Each row has a class, written after it.
[-16  30 -13  26 -44 -12  -1  24  -1 -12 -14  13 -20 -60  -7  -5 -29   0
 -36 -22   1 -31 -20 -30  26 -38  44  -5   4 -16 -60  -5   7  10  32   5
 -19 -14  36  61  13] : Povam
[-15 -18   0 -18  19   6  18 -24 -25  19  13 -18 -24  -2  -5  -3 -11 -25
 -13 -38 -23   4  14  -5  -7  15 -16  -7 -18  53   2  22  10 -17  -4 -21
 -10  21   0   2  19] : suf
[ -7  -5 -11  12  -6  10  -3  -4   0  11  13  -8  13   4  -4  16   4  22
  -3  38  19   5 -20   5  26  -8 -18 -20  10 -16  -5   7   1 -13 -27  16
 -13   8 -12  -3 -14] : Pon
[  4  -2   6  -3  24  -2 -20  11 -13  18  -9  22  20  10 -11  20  -9 -16
  31   3  29 -43  13  36  -9 -12 -15 -11   3  13 -24   7  24  -4  -4   7
  14   6 -31  -4  -1] : Biz
[ -8  -3   2  19  -2  19  10  13 -12   9  -7  -2  -2   8   0 -14  -6  -8
  -3  -7 -17  16  17  27  -5  -4 -11 -29 -17  38 -14   4  13  13  18  16
 -24  -6 -10  18 -10] : Faf
[-47 -20  11 -18   1 -37   0  36  10  -7  12  37  -7 -29 -25  20 -25 -30
  11  35 -60  -3 -49 -26   0 -26  11 -26  -8   1 -15 -15 -17  11 -29 -26
  23  -8  -9  22  17] : Pon
[-33  -5  26  12  -4 -25 -37   6   6  -6   6  -5  15  -7   8  12 -16  30
  -8 -13  -7 -40  -1  -6 -34   4  -8  52   0 -20 -31 -24 -25 -35 -18  17
  13  43 -37 -13  14] : Faf
[ 17  -4 -34  30  -1  17  -1  -5   0  18   3 -11  48  18  12   3   0 -23
  30  39  -7  16  25  17  25  -4 -25 -35  20  28   3  20   9   3 -15  -3
 -26  17 -19  11 -14] : Biz
[-16   1 -25 -17  16 -25  56  64   0   6 -15  12  -5 -27  -8  18 -27   9
  31   2 -25 -16 -28  30 -29 -12   1   2 -16   0 -23 -20 -25 -13 -29 -10
  -5 -37  21  28  -5] : Pon
[-28  -7  -4 -17   2 -33  35  29 -10  20  -9  14  20 -26  12  -2 -11 -10
   8  -8 -23  20   5  -5 -28   1  -9  11 -16   5 -22   3 -23 -11 -15  14
  -9 -11  14  -3  23] : Faf
[-34   8  11 -21  28 -32  -5 -20 -16   0   1  33  23 -11   6   5 -28  21
  25   5  32   8 -16  -4  -9   2  10  20 -20  34  -3  18 -22  26  12  50
  22 -13  25   5  -7] : goti
[  6  29  16 -30 -13 -26  11  30 -39   1 -46   1  43   7  -6  16 -23 -20
  24 -11  -4  25  12 -39  -9   3 -12 -13  -1  -8  18  -1  -4  36  32  16
  17 -51  63  43   6] : Biz
[ -6  -2  -4  12  12   6   2   1 -10  18 -13   2   0   9   3 -10 -16  11
   7 -13  16  18 -10  13   4  18  -1 -26  -4  27   8  -1   2 -14  19   9
  -8  -3 -13  13  -6] : Povam
[  3  -6   0  11 -15  -2 -20  15  11  18   3  -1  38  14   3  26 -12   7
  10  26 -22  -1  -9  -5   8 -19   2  -5  23 -27   7 -15   6  -7 -23  -5
 -13  18   2  -4 -23] : tefot
[-34 -13  29 -21 -25 -14 -24 -20   1 -13   3  10  -4 -24 -22  11  -4  -1
 -10 -21 -32  11 -31 -42  11   3  -3 -10  -9 -34   5  13 -21  11  10  40
  10  23  12  10  -4] : kalun
[-16 -15   6 -17   1 -23  13  10  -9  17  10  28  26  13   7  45  -7  -9
  42  47 -30  17  -4  16 -13   7 -32 -10 -24  -8  -5  -3 -33   8 -24   9
  21 -13  -4  -2   4] : Biz
[ -9  -2 -20 -26  19 -21  42  29 -10   6 -14  13  17  -2   6  15 -10 -14
  21   9 -11 -10 -10  12 -27 -10 -12  -3 -16 -10 -17   2 -20  21 -22   0
   9 -27   7  10   0] : silop
[-15  -3   1   5  -3  -6  -7   2   2  19   7 -11   1 -19  18  32 -23 -12
  -8  -4  17 -22 -21  -9  -8   0  -2   1 -11  38  -7 -11  -9  -3   3  17
  17  13  -3 -18  -4] : goti
[ 21 -25   9   6  20  36   2 -30 -27  24 -23  -5  -1  17  -7 -19  -1  18
  22   1  38 -11   1  16   0  22  -1  11 -11  24  17  16  33  -4  25  11
  -9   7   0  12   9] : bor
[  0  -5 -42 -27   8  14  52  30  -9 -16 -39  19   6 -18  12 -11 -19 -16
  26  -5 -13  -4 -16   7 -11  -7 -17  -3 -10 -10 -24  -9 -39  -3 -19 -14
 -18 -18  -8  37   5] : Povam
[  0  -4  -1  21  10 -18  -9 -10   9  20   1 -20  -3   5  20  24  16   5
  -5   6  19  -5 -20  -1   6  16  -7 -22  16   8 -13  -6  12 -10 -17  17
   5  16 -12   1   6] : Povam
[  0   8   9 -42  12 -30  24  23  -8   3 -14  29  25 -14  -5  11 -14  -1
  16 -25  -4   9  18  11 -27 -12  -4   9 -28 -23  -5  -2   3 -32  -9 -28
  -4 -10   6  -6  35] : siv
[ 21 -22   1 -12 -37  -5   7 -14  36 -47 -34 -46  12   1  36  29  20 -23
  76  90   6  16  17  17  16  17  -4  49 -10 -42  -2  14   4  -2 -11 -16
 -18  23 -23  46 114] : siv
[-23  -9 -15 -10  -6  11  -2   7   0  31   4  -4 -20 -23  19  -1  -8 -10
 -14  -9  23   8  -2   9   2   1   1 -28 -10  19   0   5   5  25   6   3
  -5   0 -35 -19  10] : goti
[ -1 -17   7 -18 -12  36   3  -9 -21  20 -21  -7   5   5 -22  10  16 -23
  19  14   1   0   5   0  35   5  19 -30  -3  27   5  39   4  15   8 -18
  -3  13 -32  32  56] : Biz
[-15  -8   6   6  20  -3 -21  -5   6   7  15 -11  -2  -5  -5  12 -26  -6
  -5  45 -14 -18 -17  -9   5  -7  -1   1  -5  14 -20 -10 -13   9 -35   4
  19   9 -19  -1  -7] : Pon
[ -3  16  -3 -10  17 -18  30 -21 -38  -1 -22   6  30  42  -2 -18  -7  -7
  60  43  -7  36  23   8  -7  -1  19  30   7  38  18  33  -9   5  21  34
   3 -31  41  18  33] : suf
[ -3 -10  28  20   1  -7 -30 -10  -9  15  18   3  42  23   3  20  19  -3
   6  20  12  17  -9 -14  24  15 -45  -9  18  30  18  14  12  -2 -19  15
   6  22  -5   4 -15] : nagu
[ 26 -29  -8  29  -4  24 -17  -6   4  21   9 -19  33  29   7  52  27 -10
   6  39  11   2  -1  -5  10  -1  -9 -17  27  -9   6  21  30  -6 -21   8
 -17  23   5 -15  -8] : tefot
[-11 -17  27  -3 -56  41  39  26  46  -3  61   3 -56 -39  56  -7   7  -1
  -3 -12 -95  19  39  -8 -27 -18  -7  45 -62 -13  44 -34 -25  25  22 -37
   3 -23 -43 -51   6] : bor
[ -1 -19  12  -1   6   8  -2  -8  -4  13  15  -9  22 -13  11  20 -12 -22
  -2   5  -3  -8   8 -10 -13   5 -21  25  -8  45   2   4 -10  16  -1  40
   4  18  -8 -31 -11] : silop
[ -4 -11 -19   8  12   2  -2  -5  16  11  24 -14   2 -22  10   7 -22 -29
  -4  10 -21  -4   2  -7 -22 -13 -23   4  -3  16  -5 -21  -7   9 -25  13
   7  15 -14 -25 -26] : Povam
[  1 -12  12  13  -5  -3 -13   0 -10  12   0  -2  19   1  13   3  18  -3
 -18  12  -6   7  11  -3 -13   2  -8 -11   6  14   2  10  27  -8 -12   0
 -17  32 -10  -3   5] : Faf
[ 16  -6 -41  18   0  -9   6 -23   3  36  11 -35  21  23  -2  10   7 -13
  -3  43   2   6  -7   8  42  -6  -7 -47  25  24 -20   3  -1   0 -29   3
 -15  27 -26  -2  22] : silop
[ 13  -9  -9 -12  -5  14   9  -5 -15  19 -14  -6   4  -3  -1 -10   1   6
   7 -11  21  -2  -1  13   7  11   6  17   5  29   0  13   6  12  17 -10
 -15   8  -6   4  36] : tefot
[  2 -20   6  -9  12   9  11 -12 -14  17  -5  -3   0   9  -8  -1   2   0
  10   1   3  -7   4  11   3   6  -7  -9 -13  20   3  23  19  13   3  -2
  -2  10 -17   8  27] : silop
[-24   6 -18 -35   0 -44  16  41 -15  11 -10  36  32   0   3  26   1 -14
  21   3   9  20 -14   8 -10 -16 -14  -6  -1  -2 -13  -9 -20   7 -22 -23
  -6 -22   3   9  14] : tefot
[-14 -17 -18   7   7  17  17  46 -27  40 -21 -27  14 -21  10   2 -30 -26
  23  -9 -33 -16   7  49 -12  24  -6  -1  20  52  -2  23  26   1  -5  14
 -46  36   6  34  -8] : nagu
[-22  27  36 -10  -2 -40 -25  -2 -17 -28   2  10  -5  16 -18  56   9  16
 -20  14 -24 -24 -29  15 -15   7  61  50  -3   2 -24 -29 -34   0  -3  14
  13   8   5  14  30] : siv
[  9 -19  -4  14  -3  14 -17   0  -7 -13 -18 -17   9  12   1  18  11  -1
   4  12   6 -12  -5 -14   3 -11 -19   1  18  -2   3   6   4 -16 -16   1
 -18  26   2  22  -8] : tefot
[-16 -20   0 -23   7 -38  22  33 -10 -14 -12  37  12 -12   2  11  -9  14
  23 -18   1   7 -17  -7 -42  10 -27  10 -29 -18 -16  -6 -34 -16  -7  -1
   2 -17  16  24  -8] : Faf
[ -1 -17  -2 -11  25 -15  -6 -20  20  19  26  -1   2   8   6  13 -19 -11
  25  -5   1 -23 -13   3   4   8 -24  -4  20   7 -22  -3  -1  -7  -9  26
  21   5 -27 -32  -1] : suf
[-11   2  -9 -29  19  -8  23  32  -2  -7  -9  16   4  -4  14  27 -23  -3
  19   0 -10 -14  -1   6 -35  -9 -14   2  -8 -21 -18  -6 -15   4 -16   1
   3 -36  11  17 -17] : suf
[ 22  -7   3  10   9   5 -17 -24   0  -3  -4 -15   6  14   7   5  23 -18
  13  18  -9  12  11   0  16   0  -3  -3   6  20   8   6   4   3 -21  29
 -18  21  -6   3 -15] : kalun
[-14 -18 -19 -10  10  -8  39  37  12 -10 -19  13  11  -8  25   9  -6  -5
  35  41 -30   5  -3  26 -24  -1 -29   6 -16 -12 -35   2 -27  11 -39   8
 -16 -25  -3  38   5] : Faf
[ -5  -7 -27 -28  -1 -33  35  38   0 -15 -15  19  24  -1  -7  24 -12  -1
  40   1 -19  -9 -13   0 -24 -14 -27   9  -8 -58 -29 -17 -21  40 -23  -3
   3 -36  15  35  11] : silop
[ 21   5  -5  13  -5  -7  -5 -25   7  30  17 -30  13 -14  17  15   6  12
  -4  49 -28 -10   1 -38  24 -33  53   2  29  45  27 -20  27  -7 -31  -9
  -7  35  -2   2  53] : goti
[-18  -6 -21 -46  32 -10   6  -3 -39 -15 -22  -1  41  40 -53  44   3 -39
  26 -17 -27  16  -1  -8  -5 -16 -39 -11 -34   5 -33 -24 -67  -3 -76 -13
  -3   3  -9  45   6] : kalun
[-39   0 -18 -25  -6 -22  37  55 -10  -3 -13   1  17 -32   7  28 -11 -10
  38  -2  20 -11 -19  22 -30   0 -24  26 -20 -16 -14   9 -32  -3 -16  -2
   0 -17   8  36  13] : nagu
[ 20 -17 -28  33  34  15  -7 -12  -3   2  15  -9  19  17   2  -5 -19  16
  11  53   7  19  12  18 -13 -13 -27 -22  19  15  30 -13  29   5   2  56
 -32  -4  -5 -15 -55] : silop
[ 10 -14  -5  17   2   9  -7   3   6  21  13  -9  23  -3  12  12  16  -7
   9  24  17   8  -4   2  16   7  -4 -26  11   5   2  24  16  15 -12  -2
  -7  14 -14   8  -2] : nagu
[-29  10 -20 -25   7  -3  39  26  12  14 -17   1  24   4 -10   2 -18 -14
  13   6 -35   6 -24  10 -21  -8 -26  -9  10 -35   0 -15  -9   3 -29   2
  19 -25  -4  -8  14] : Povam
[  9 -16  24  40 -19  40  11 -28 -10  50 -16 -34 -13  13  -7 -31  22 -13
  10  17  -6  13  14  24  15   5   9   7  -5  74  27  20  26   5  25  27
  -3  15  -1 -11  18] : bor
[ 13 -11   4   8   5   9  -5 -15   7  10  26 -12  23  13 -10  21  16   5
  13  34   6   1  -8  19   6   0 -10  -7   7  -7   7   3  15  17 -13  20
   5  17 -11 -14  -3] : nagu
[ -7 -24 -21  -5 -28 -25  -3   8  23  11   8 -28 -14   7 -36  43   7 -35
  16  27 -21  -1 -37 -20  25 -10 -18 -17  15  14 -22 -32 -50   4 -26   8
  18  -2   0  21  15] : bor
[  8 -19  11  11  -5  27  -5  27 -18  20 -21 -13 -15 -22  -1  -5 -20   4
   4  -6   3 -20 -12  11   3  19  18  -1   0  35   4  -4   8   4  20  -2
 -17  11 -12  38   3] : nagu
[ 22 -42   3   5  27  23  17 -67 -23 -17 -29  -7 -18  43 -58 -18  40  22
  70   6  48   5  -6  40  11  -4 -14  16 -46   8  -8   4   5  24  -7  12
  -5  -1   2  59  17] : bor
[ -5  -7   6  41  -2   0 -21   2  16  -3   7   0  37  11  21  10   3   5
   0  38  -9  -7  -5 -12  -5   4  -1   7  15   4 -14   9   4  -6 -12  13
  -2  16 -11   6  -6] : Faf
[ -1 -31  -5  18 -10  19   4  -9   5  31  -9 -14 -10  -6  -8  -1  -6   2
  16  24   1  -5 -12   7   3   6 -10  -1 -14  11 -13   0  -5   9  -2   2
   4   3  -9  20  20] : bor
[  0 -26 -16  -3   4  11  17   2  -6  23  -2  -2   0  11 -22   3  14 -18
  28   5  -9  14   8  24  -1  -7 -21  -8  -6  22   2  -5  14  15 -15  -5
 -18  -6  -8  13  14] : bor
[ -6  -7   6  25 -10  -5  -8  14  10  14  11  -2  17   9  14  26  14  -2
 -14  23 -17  -3   4  14  -2  -5   2 -13   5 -13 -21  -2  19 -16 -25   3
 -19  19 -14  -8  -4] : Faf
[-25  11 -33 -20  18 -16  40  47  -5  -2 -30  17  15 -10  -5   9 -15 -17
  24  -5 -15   6 -13  19 -24 -14 -11 -12  -2  11 -22  -7 -28  -1 -25  -1
  -6 -30   7  37   0] : Povam
[-26   4 -46   2   5  -6  44  47  -6  -6 -10 -13   0 -12  10  26 -27 -28
  33  22 -37 -13 -13  17 -37   1 -29   8   2 -27 -17  -8 -18  42  -7  20
   3 -54  22  34 -10] : Biz
[ 15 -22 -24  15   0   2  12  23   9   6  21  -1  21   4  19  37  17 -24
   3  30 -19  10  15  16 -22  -6 -11 -16   3  11 -17 -12   5  -8 -25   3
 -29  10 -19 -20  -2] : Faf
[-11   1 -27 -11   3 -15  36  25  -6  10 -15  -2  -2 -22  12  -4 -21  -1
  -8  14  -7  -7 -13  -9 -16  -7  -5  -3 -12  -1 -11   8 -38   1 -15  -2
   3 -19  11  15  -5] : silop
[  7 -11  28  13   5  46 -19 -21   8 -14  -8 -26  32   0   9 -26  -7  21
   9  12  13   9  -1 -44  25  11 -35  21  17  14  39  -1 -20 -18   6  35
   4  12 -32   1   1] : nagu
[-14  -7   4  15   6  10   0  -3 -12  20 -13   8  19  13   3  -9 -17   3
  13 -14  -5  11  -8   3   7  20 -19  -8  10  15  -1   3  12  -7  14  21
  -4   4 -10   3   9] : Povam
[ -2   3   2  15  12  10 -34  10  12   4   4  -7  22 -33  22  14 -58 -13
   7  21  -7 -56  40  27 -67 -35  17  44 -30  27 -22 -23  12  14  -5   2
  20  41 -25 -30  -4] : goti
[-18 -12  16  16 -14 -33 -19  16  -3  -2  20 -10 -22 -19  43  -3 -18 -19
  36  23  17  21  11 -21   3  37  29  33 -29  79  31  43 -43 -13  44 -22
  15  14  -2  31  13] : nagu
[-44  21 -22 -22   3   4  47  69  -1 -29 -37   4  40 -23  -3   6  -5  15
  31  -7   9 -19 -27   8 -49 -22 -24  34   0 -85  -2   5 -23  23 -27   3
   7 -51  19  49 -11] : nagu
[ -9  -7   3  -7  45  -4  17  21 -12 -12  -7  50  19  -3  27  40   5  14
  17  14  43 -20  -4  26 -44   4 -29  17 -22 -13 -32   9  29   0 -30 -14
  -9 -45   7  28  -5] : suf
[  9  26 -35  16  -1 -12  50  13 -20 -14  17   7  28  -5  17 -10  29   4
  21  12 -16  23  32  14  18 -44 -38  21   3   4 -13 -10  48  34 -50 -14
 -61 -32  31  41   3] : Pon
[  6 -18  17 -11   9  20   7  -6  -6   9 -24  -3  -1  24 -11   5  14  -1
  28  30 -12  18   1  15   7  -7  22 -13  -5  -2  10  10  12  31   3   6
  -2 -12  -7  13  31] : tefot
[  2  -2  17 -17   9  14   2 -12   2   0  -9 -21  20 -29  -9   5 -21 -20
 -16 -58  -7 -16 -18 -23  24  11   2   7  12  22   1  -2  16 -21   8  19
 -26  27   5   1  -1] : siv
[  4 -15  -6  27  -9  12 -15   4   2  26  26 -19  11   4   5  18  15  -6
  10  36   6   2   3  13  23  -1  -5 -12  19   9   9  21  23   5 -18   9
 -17  23 -13   6 -12] : nagu
[-33  17 -26  -8   7 -30  21  28   1   3  -8  14  30  17  14  28 -29 -10
  51  46  14 -11 -42  23  -7   4  -8   4  16  14 -15   0  -9  12  -3  -4
  16 -43   3  44  14] : suf
[  3  22  40  17  14 -43 -57  24 -22 -12 -75  40  41  55 -16  27  -6  25
   5   0  31 -40 -25  20  14   5  39 -49  35 -28 -55  -4  12 -52  24  20
   6  19  12  44   5] : bor
[  1 -13  15  22   7  16  -3  -6   1  23  11  -1   0 -10  -4  -3   3  26
  -9  14 -11 -13 -11  23  14   1  10  -9   4 -14  -3  17  22  -5 -16  21
 -18  24   4   5 -28] : nagu
[-24   3  -7 -17  -1 -41 -19   6 -12  -3   2   1  20  10 -47  50   0 -10
  -4   0 -39 -16 -21  -7 -11  -9  16  10  25  12 -30 -25 -29 -12 -36   1
  13  37   0  16  41] : Povam
[  0 -17   6   3  -3   3   1  -2   6  41   7 -16  -5 -17 -13   3 -14  -6
  17 -10 -16 -15  15  21   6  -4   0  -6  -3  -4   2   1  19 -15  -7  11
  -7  21 -12 -19  -2] : Biz
[  6 -28 -29   3  30  23  17  -6  -7  15  -4 -14 -37  -5 -51  -7  10 -32
  16 -12  11   2 -13  20  24 -13  16 -25   5  44   2  26  31  13 -10   2
 -34 -15   2  41 -12] : siv
[ 45   0 -80   1  16  55  55  36  -9  32  -3 -37  12 -11 -30 -38  20 -17
  13  -2 -18 -16  35  37 -22 -39   8   2  48   9  29  30  34  26 -33 -10
 -42  -3   8  -1 -24] : nagu
[ 27   5  -6  39 -16  14  -5 -19  12  32   7 -35  20  10  14 -19  -6   4
   3  28  -6  23  17   1   5  -3   9   1  14  32  29 -15   0   3  21  33
  -8   8  11 -27 -27] : bor
[ 22 -11 -40 -32  34   1  62  39 -12  20   9  30  11 -55  13   5 -21  -5
  31  35  11  21   1  16 -11 -26  27 -15 -15  21  10  -3  22   7 -20   1
 -51 -43  27   2 -19] : Pon
[ 18 -23  -3 -16   7  18  14 -11 -18  21 -12  -7  14  -4  -3   7   5   1
   7   4 -11  10  -1   0   7   4  -1  -5   0  33   3  -1  12  18 -10 -10
 -25  15  -1  16  36] : tefot
[  1 -21  10  -9  -6  -6   7   9 -17  23   9  -9 -26  -9 -25  19  16  -5
  13   5   2   7  -6  27   0   4  20 -13 -12  14   7  -2  17  13  10   5
  -7   7  -4  10  30] : nagu
[-68   2  -2 -20   3 -41  12  24  -1   4   9  11  -7 -22   9  25 -19  10
  11 -27   1  -7 -11   7 -29  -5  -5  30 -25 -20   1  17 -13 -19 -20   8
   6  -1  21  -3  -9] : goti
